Below are the code and all the weights of a small trained network. Each question names an input and a target symbol and asks about switching units off, where a switched-off unit gives its printed mean instead of its output.

import numpy as np


def w(rows, s, z=0):
    codes = np.array(rows[::2]) - 128.0
    scale = np.full(codes.shape[1], s)
    scale[-1] = z or s
    return codes * scale


def f(y):
    return y / 2 * (1 + np.tanh(0.7978845608 * (y + 0.044715 * y**3)))


def softmax(a):
    e = np.exp(a - a.max(-1, keepdims=True))
    return e / e.sum(-1, keepdims=True)


def log_softmax(a):
    a = a - a.max(-1, keepdims=True)
    return a - np.log(np.exp(a).sum(-1, keepdims=True))


def net(x, mask):
    ids = ['Ξδζλμτ'.index(c) for c in x.split()]
    T = len(ids)
    res = E[ids] + P[:T]
    r = res
    for j in range(3):
        rows = slice(2 * j, 2 * j + 2)
        q, k, v = (r @ M[0][rows].T for M in (Q, K, V))
        z = softmax(np.where(np.tri(T) > 0, q @ k.T / 2**0.5, -1e9)) @ v
        o = O[0][rows]
        res = res + np.where(mask[j], z, o[:, -1]) @ o[:, :-1]
    y = f(res @ A[0][:, :-1].T + A[0][:, -1])
    res = res + np.where(mask[3:27], y, B[0][:, -1]) @ B[0][:, :-1]
    return log_softmax(res[-1] @ U[:, :-1].T + U[:, -1])


Q, K, V, O, A, B = {}, {}, {}, {}, {}, {}
E = w([
[149,173,120,105],'Ξ',
[161,34,97,199],'δ',
[107,142,143,54],'ζ',
[53,126,145,68],'λ',
[108,168,136,78],'μ',
[60,124,6,128],'τ',
],0.023)
P = w([
[87,255,175,228],'0',
[81,244,161,221],'1',
[87,235,146,216],'2',
[85,206,142,175],'3',
[73,175,137,140],'4',
[88,159,135,113],'5',
[79,129,127,91],'6',
[79,131,117,50],'7',
[89,127,113,50],'8',
[91,119,113,35],'9',
],0.0079)
Q[0] = w([
[150,234,163,118],'h0',
[90,245,144,92],'h0',
[190,48,122,150],'h1',
[110,184,146,71],'h1',
[153,195,181,115],'h2',
[134,107,144,70],'h2',
],0.012)
K[0] = w([
[102,178,55,227],'h0',
[110,64,2,175],'h0',
[80,178,93,97],'h1',
[148,97,199,139],'h1',
[140,97,156,114],'h2',
[155,142,44,48],'h2',
],0.0089)
V[0] = w([
[133,154,145,179],'h0',
[148,92,168,135],'h0',
[119,134,118,167],'h1',
[118,133,60,106],'h1',
[133,130,248,155],'h2',
[106,158,126,139],'h2',
],0.015)
O[0] = w([
[181,144,110,98,166],'h0',
[123,133,112,26,4],'h0',
[116,106,102,140,253],'h1',
[168,250,85,139,177],'h1',
[43,147,51,10,11],'h2',
[157,170,139,199,215],'h2',
],0.011,0.0055)
A[0] = w([
[112,133,187,81,238],'n0',
[31,124,131,113,254],'n1',
[5,104,62,93,110],'n2',
[118,228,69,59,141],'n3',
[218,205,48,65,73],'n4',
[168,139,48,61,151],'n5',
[146,149,137,150,101],'n6',
[160,159,172,122,108],'n7',
[83,84,142,56,96],'n8',
[109,163,114,179,101],'n9',
[116,178,156,5,162],'n10',
[173,185,132,108,71],'n11',
[71,91,205,177,130],'n12',
[17,177,36,109,83],'n13',
[184,43,149,168,133],'n14',
[81,190,102,135,130],'n15',
[118,147,231,92,170],'n16',
[89,116,39,165,106],'n17',
[178,105,199,50,75],'n18',
[225,59,177,72,204],'n19',
[14,119,10,146,167],'n20',
[180,176,138,164,114],'n21',
[19,122,144,58,94],'n22',
[130,116,124,122,78],'n23',
],0.012,0.0066)
B[0] = w([
[210,142,90,93,174],'n0',
[165,153,53,105,203],'n1',
[113,193,109,221,189],'n2',
[82,42,151,91,195],'n3',
[62,138,179,233,161],'n4',
[159,124,117,175,158],'n5',
[103,162,137,70,174],'n6',
[108,95,111,129,146],'n7',
[44,76,158,139,160],'n8',
[129,124,129,97,226],'n9',
[217,78,153,127,206],'n10',
[95,129,173,127,141],'n11',
[138,177,92,155,223],'n12',
[96,193,129,105,192],'n13',
[111,110,177,81,253],'n14',
[118,157,94,103,167],'n15',
[161,141,81,85,172],'n16',
[146,155,117,103,192],'n17',
[38,186,145,131,137],'n18',
[78,182,148,185,144],'n19',
[141,98,255,132,215],'n20',
[95,93,111,96,237],'n21',
[127,98,173,206,189],'n22',
[96,90,94,126,117],'n23',
],0.0087,0.012)
U = w([
[2,102,159,83,3],'Ξ',
[136,42,209,126,172],'δ',
[241,134,97,71,168],'ζ',
[123,185,138,181,50],'λ',
[96,133,148,21,164],'μ',
[196,131,82,120,133],'τ',
],0.0068,0.0043)

Each question gives the input, a string of symbols that net reads in full, and the target symbol t.
The units are the heads (2 rows each of Q, K, V and O) and the neurons (one row each of A and B). Each row of codes is followed by its name. A weight is (code - 128) times the scale printed after its matrix; where a second scale follows, it is the last column's (O, A, B and U).
mask holds one flag per unit, heads first, then neurons. A switched-off unit (its flag False) gives its mean, the last column of its rows in O or B, instead of its output. The means were averaged over made-up inputs and are rounded, as every weight is.
A unit's drop is (log p(t) with every unit on - log p(t) with that unit switched off) / (log p(t) with every unit on - log p(t) with every unit switched off).
The circuit of an input: a set's keep is (log p(t) with only the set's units on - log p(t) with every unit switched off) / (log p(t) with every unit on - log p(t) with every unit switched off). Starting from the 12 units with the biggest drops (on a tie, the unit counted first), units are removed one at a time, each time the one whose removal leaves the highest keep (on an exact tie, the one counted first), for as long as the keep stays at least 0.8.
circuit, biggest first: the units of the circuit, biggest drop first
k most important neurons: the k neurons with the biggest drops, biggest first
heads that matter: for each layer, one digit per head in row order, 1 if its drop is at least 0.15 and else 0, layers parted by /
drop when u is switched off: that unit's drop, to one decimal
input Ξ Ξ ζ μ λ Ξ δ ζ τ δ, target λ: circuit, biggest first => (h1; n4)
input δ λ τ δ δ δ δ λ, target ζ: heads that matter => 000
input δ μ ζ λ τ δ λ Ξ λ τ, target δ: heads that matter => 001
input λ μ λ Ξ, target Ξ: circuit, biggest first => (h2; n3; n4)
input δ λ μ, target δ: most important neuron => (n3)
input δ δ δ Ξ δ μ, target δ: circuit, biggest first => (h0; n10; n3; n4)
input τ ζ λ λ δ δ τ τ Ξ ζ, target λ: circuit, biggest first => (n19; h2)
input ζ δ Ξ λ δ λ δ τ λ ζ, target λ: circuit, biggest first => (h2; n19)
input μ μ λ, target λ: circuit, biggest first => (h2; n2; n14)
input Ξ Ξ δ Ξ, target δ: heads that matter => 101
input δ Ξ τ λ, target λ: heads that matter => 100
input δ λ δ ζ τ λ ζ δ λ λ, target ζ: heads that matter => 001
input τ δ λ Ξ δ μ λ, target τ: heads that matter => 000
input δ μ δ μ μ λ δ δ δ τ, target λ: 2 most important neurons => (n2; n3)
input δ λ λ δ λ δ μ δ δ Ξ, target δ: drop when n3 is switched off => 0.4
input λ μ λ ζ, target ζ: drop when n1 is switched off => 0.2
input λ μ ζ, target ζ: drop when n10 is switched off => 0.3
